Here is a tiny trained network, its code and every weight. The questions are about switching its units off for an input and a class, where a switched-off unit gives its printed mean instead of its output.

import numpy as np


def w(rows, s, z=0):
    codes = np.array(rows[::2]) - 128.0
    scale = np.full(codes.shape[1], s)
    scale[-1] = z or s
    return codes * scale


def f(y):
    return np.maximum(y, 0)


def log_softmax(a):
    a = a - a.max(-1, keepdims=True)
    return a - np.log(np.exp(a).sum(-1, keepdims=True))


def net(x, mask):
    res = np.array(x, float).reshape(1, 6) / 4 @ E
    y = f(res @ A[0][:, :-1].T + A[0][:, -1])
    res = res + np.where(mask, y, B[0][:, -1]) @ B[0][:, :-1]
    return log_softmax(res[-1] @ U[:, :-1].T + U[:, -1])


A, B = {}, {}
E = w([
[127,126,127,127,128,128],'x0',
[189,162,162,90,223,172],'x1',
[53,206,127,115,170,71],'x2',
[195,251,87,143,51,143],'x3',
[87,127,55,148,144,213],'x4',
[102,118,141,2,83,169],'x5',
],0.006)
A[0] = w([
[165,192,119,133,74,138,35],'n0',
[62,87,110,155,31,86,35],'n1',
[166,104,126,138,95,138,77],'n2',
[181,76,118,134,100,152,45],'n3',
[152,134,176,90,103,57,74],'n4',
[174,89,132,136,114,163,41],'n5',
[50,196,129,108,171,92,10],'n6',
[147,124,129,203,164,96,26],'n7',
[160,78,131,124,123,157,173],'n8',
[153,177,114,121,104,131,21],'n9',
[152,123,165,128,118,87,57],'n10',
[101,65,138,120,161,110,12],'n11',
[160,113,143,124,114,99,160],'n12',
[103,111,137,2,86,154,8],'n13',
[144,122,154,130,137,92,99],'n14',
[124,132,135,97,111,135,56],'n15',
[96,142,122,97,124,124,93],'n16',
[189,146,152,86,222,169,21],'n17',
[88,115,138,107,170,102,126],'n18',
[138,126,120,122,131,119,91],'n19',
[150,190,107,131,104,131,21],'n20',
[101,56,139,123,169,121,1],'n21',
[106,170,110,117,137,103,187],'n22',
[139,120,135,215,161,113,37],'n23',
[67,141,70,148,144,215,86],'n24',
],0.018,0.0083)
B[0] = w([
[112,64,120,112,103,224,205],'n0',
[149,246,127,10,160,156,245],'n1',
[137,138,185,152,106,104,170],'n2',
[121,160,178,128,43,67,185],'n3',
[58,62,88,98,153,40,209],'n4',
[114,153,160,109,47,71,167],'n5',
[153,167,208,127,3,48,191],'n6',
[150,158,50,191,99,129,193],'n7',
[204,103,210,165,155,113,254],'n8',
[106,88,115,113,63,166,159],'n9',
[61,116,114,102,125,74,158],'n10',
[101,79,111,104,63,193,195],'n11',
[164,75,119,129,199,107,207],'n12',
[159,177,19,239,111,130,247],'n13',
[105,109,111,117,148,92,168],'n14',
[98,132,110,166,115,120,139],'n15',
[150,131,134,171,119,115,157],'n16',
[121,243,99,6,150,143,220],'n17',
[167,61,152,138,136,197,228],'n18',
[168,115,124,114,115,125,128],'n19',
[126,79,116,103,75,195,169],'n20',
[99,65,110,89,46,196,206],'n21',
[224,115,201,163,175,139,220],'n22',
[150,163,44,189,101,119,205],'n23',
[66,46,77,89,175,18,227],'n24',
],0.031,0.0064)
U = w([
[132,75,93,74,42,181,112],'0',
[153,172,29,164,74,98,112],'1',
[149,201,100,11,112,122,94],'2',
[157,115,110,108,105,108,251],'3',
[170,129,162,106,44,66,104],'4',
[95,78,71,74,118,51,115],'5',
[78,137,217,205,253,185,123],'6',
[10,181,162,172,132,160,108],'7',
],0.0062,0.021)

Each question gives the input, the list of numbers given to net, and the class t.
The units are the neurons (one row each of A and B). Each row of codes is followed by its name. A weight is (code - 128) times the scale printed after its matrix; where a second scale follows, it is the last column's (A, B and U).
mask holds one flag per neuron, in row order. A switched-off neuron (its flag False) gives its mean, the last column of its row in B, instead of its output. The means were averaged over made-up inputs and are rounded, as every weight is.
A unit's drop is (log p(t) with every unit on - log p(t) with that unit switched off) / (log p(t) with every unit on - log p(t) with every unit switched off).
The circuit of an input: a set's keep is (log p(t) with only the set's units on - log p(t) with every unit switched off) / (log p(t) with every unit on - log p(t) with every unit switched off). Starting from the 12 units with the biggest drops (on a tie, the unit counted first), units are removed one at a time, each time the one whose removal leaves the highest keep (on an exact tie, the one counted first), for as long as the keep stays at least 0.8.
units of the circuit, in order: the units of the circuit, biggest drop first
unit that matters most: the unit with the biggest drop
top k neurons: the k neurons with the biggest drops, biggest first
drop when u is switched off: that unit's drop, to one decimal
input [0,-5,-5,-5,-7,2], class 5: units of the circuit, in order	n4
input [-3,1,-8,2,8,1], class 4: units of the circuit, in order	n3; n5
input [6,8,2,-7,0,6], class 2: top 4 neurons	n17; n0; n20; n9
input [-6,-1,8,3,3,7], class 4: top 3 neurons	n6; n22; n23
input [8,-4,8,-8,6,-7], class 0: top 4 neurons	n21; n18; n11; n13
input [4,-5,7,3,0,1], class 4: top 2 neurons	n6; n17
input [-6,-6,8,3,-5,6], class 4: top 3 neurons	n6; n22; n17
input [1,3,6,3,4,4], class 4: top 2 neurons	n6; n22
input [-1,7,-8,-5,1,2], class 4: top 3 neurons	n8; n1; n3
input [-4,8,-1,-8,5,-6], class 0: top 3 neurons	n21; n1; n11
input [4,-1,-8,8,-7,-4], class 0: top 2 neurons	n0; n20
input [-5,4,7,3,4,-8], class 1: top 3 neurons	n23; n7; n8
input [7,-5,4,-1,8,-8], class 1: top 3 neurons	n23; n7; n4
input [-6,-2,3,4,-5,-6], class 1: top 3 neurons	n7; n23; n8
input [-5,-3,-5,6,-4,-8], class 1: unit that matters most	n23
input [-1,-7,-3,-5,0,6], class 2: top 3 neurons	n1; n23; n7
input [7,8,-6,0,8,7], class 2: drop when n23 is switched off	0.3
input [-5,6,8,-6,0,7], class 4: drop when n8 is switched off	-0.3
input [2,-8,5,3,7,0], class 2: drop when n1 is switched off	1.8
input [-4,4,-8,-1,2,-6], class 4: unit that matters most	n13
